Below are the code and all the weights of a small trained network. Each question names an input and a class and asks about switching units off, where a switched-off unit gives its printed mean instead of its output.

import numpy as np


def w(rows, s, z=0):
    codes = np.array(rows[::2]) - 128.0
    scale = np.full(codes.shape[1], s)
    scale[-1] = z or s
    return codes * scale


def f(y):
    return y / 2 * (1 + np.tanh(0.7978845608 * (y + 0.044715 * y**3)))


def log_softmax(a):
    a = a - a.max(-1, keepdims=True)
    return a - np.log(np.exp(a).sum(-1, keepdims=True))


def net(x, mask):
    res = np.array(x, float).reshape(1, 6) / 4 @ E
    y = f(res @ A[0][:, :-1].T + A[0][:, -1])
    res = res + np.where(mask, y, B[0][:, -1]) @ B[0][:, :-1]
    return log_softmax(res[-1] @ U[:, :-1].T + U[:, -1])


A, B = {}, {}
E = w([
[191,100,58,152,137,93,128,183,111],'x0',
[131,127,135,128,118,136,138,134,120],'x1',
[113,157,132,81,223,113,196,134,92],'x2',
[118,124,125,135,144,142,111,139,133],'x3',
[152,252,91,135,112,169,71,114,91],'x4',
[129,132,122,123,125,111,133,116,131],'x5',
],0.018)
A[0] = w([
[69,128,103,115,170,122,108,145,99,116],'neuron 1',
[131,99,180,182,10,127,69,115,222,191],'neuron 2',
[211,88,15,159,164,98,186,224,120,152],'neuron 3',
[133,151,101,67,189,117,154,163,24,157],'neuron 4',
[174,103,78,163,98,175,176,109,140,182],'neuron 5',
[138,81,151,147,51,145,89,93,181,64],'neuron 6',
[174,145,46,178,107,113,84,129,125,174],'neuron 7',
[175,153,13,176,67,137,69,135,113,119],'neuron 8',
[243,147,104,137,32,124,55,178,118,141],'neuron 9',
[34,183,191,91,67,173,106,82,176,251],'neuron 10',
[98,141,205,91,187,118,200,128,153,177],'neuron 11',
[137,9,145,111,127,106,166,161,196,152],'neuron 12',
[178,254,139,127,157,188,99,70,74,172],'neuron 13',
[109,37,176,119,155,85,148,105,148,220],'neuron 14',
[141,209,120,83,142,161,96,96,82,32],'neuron 15',
[127,91,163,177,90,155,117,83,200,211],'neuron 16',
],0.0094,0.014)
B[0] = w([
[94,105,115,108,100,142,140,72,146,139],'neuron 1',
[177,203,57,163,89,102,48,104,206,245],'neuron 2',
[176,224,56,168,68,116,46,70,173,228],'neuron 3',
[179,135,133,186,180,36,151,120,160,197],'neuron 4',
[129,65,144,136,142,107,131,166,114,171],'neuron 5',
[201,138,154,174,195,63,188,172,134,173],'neuron 6',
[90,93,139,94,164,156,193,170,38,200],'neuron 7',
[43,72,179,77,114,172,129,133,74,207],'neuron 8',
[64,116,144,84,176,168,171,83,74,215],'neuron 9',
[180,117,154,193,200,40,149,186,158,254],'neuron 10',
[76,102,208,112,108,139,150,80,66,220],'neuron 11',
[177,172,67,140,131,47,92,168,182,240],'neuron 12',
[112,215,67,98,48,143,72,86,172,224],'neuron 13',
[109,111,152,79,185,158,171,128,73,251],'neuron 14',
[254,139,153,244,168,69,155,215,171,159],'neuron 15',
[110,148,116,92,77,152,77,89,123,218],'neuron 16',
],0.0096,0.021)
U = w([
[176,108,138,163,211,100,154,179,146,149],'0',
[118,156,79,123,12,150,99,88,164,28],'1',
[19,36,212,69,164,187,176,115,35,254],'2',
],0.011,0.0032)

Each question gives the input, the list of numbers given to net, and the class t.
The units are the neurons (one row each of A and B). Each row of codes is followed by its name. A weight is (code - 128) times the scale printed after its matrix; where a second scale follows, it is the last column's (A, B and U).
mask holds one flag per neuron, in row order. A switched-off neuron (its flag False) gives its mean, the last column of its row in B, instead of its output. The means were averaged over made-up inputs and are rounded, as every weight is.
A unit's drop is (log p(t) with every unit on - log p(t) with that unit switched off) / (log p(t) with every unit on - log p(t) with every unit switched off).
The circuit of an input: a set's keep is (log p(t) with only the set's units on - log p(t) with every unit switched off) / (log p(t) with every unit on - log p(t) with every unit switched off). Starting from the 12 units with the biggest drops (on a tie, the unit counted first), units are removed one at a time, each time the one whose removal leaves the highest keep (on an exact tie, the one counted first), for as long as the keep stays at least 0.8.
circuit, biggest first: the units of the circuit, biggest drop first
most important unit: the unit with the biggest drop
k most important neurons: the k neurons with the biggest drops, biggest first
drop of u: that unit's drop, to one decimal
input [3,1,-3,-1,8,7], class 2: most important unit -> neuron 8
input [7,4,1,8,2,-8], class 1: 2 most important neurons -> [neuron 3; neuron 14]
input [-4,-4,-8,-4,-5,4], class 0: 3 most important neurons -> [neuron 6; neuron 10; neuron 13]
input [-6,6,1,-8,-7,-3], class 2: 2 most important neurons -> [neuron 11; neuron 14]
input [-5,-5,2,-4,4,1], class 0: 3 most important neurons -> [neuron 10; neuron 15; neuron 3]
input [-4,-8,5,-1,8,5], class 0: 4 most important neurons -> [neuron 15; neuron 10; neuron 3; neuron 4]
input [-5,5,3,7,4,7], class 0: 4 most important neurons -> [neuron 10; neuron 15; neuron 3; neuron 2]
input [8,7,7,5,3,3], class 1: 2 most important neurons -> [neuron 3; neuron 10]
input [5,1,-2,5,5,-2], class 2: circuit, biggest first -> [neuron 8; neuron 9]
input [-6,4,-7,8,-4,-6], class 0: 3 most important neurons -> [neuron 10; neuron 6; neuron 13]
input [2,-6,4,5,1,4], class 1: 2 most important neurons -> [neuron 10; neuron 6]
input [-2,3,1,-2,-4,-6], class 2: 2 most important neurons -> [neuron 3; neuron 2]
input [-2,-3,3,-1,6,0], class 0: 2 most important neurons -> [neuron 15; neuron 3]
input [7,-5,3,3,3,0], class 1: circuit, biggest first -> [neuron 3]
input [-8,-4,-8,-1,-7,7], class 0: 2 most important neurons -> [neuron 10; neuron 6]
input [-4,1,4,2,7,-4], class 0: 2 most important neurons -> [neuron 15; neuron 10]
input [-7,-7,-7,6,-7,-3], class 0: 2 most important neurons -> [neuron 10; neuron 6]
input [-6,-6,-8,5,-7,-5], class 0: 2 most important neurons -> [neuron 6; neuron 10]
input [-7,3,3,-5,3,1], class 0: drop of neuron 10 -> 3.1
input [-6,1,5,2,-7,-2], class 2: most important unit -> neuron 11
input [-3,0,7,-5,-3,-6], class 2: drop of neuron 11 -> 0.2
input [4,-2,5,3,8,6], class 1: drop of neuron 13 -> 5.0
input [4,3,-5,8,-2,2], class 1: drop of neuron 1 -> 0.0
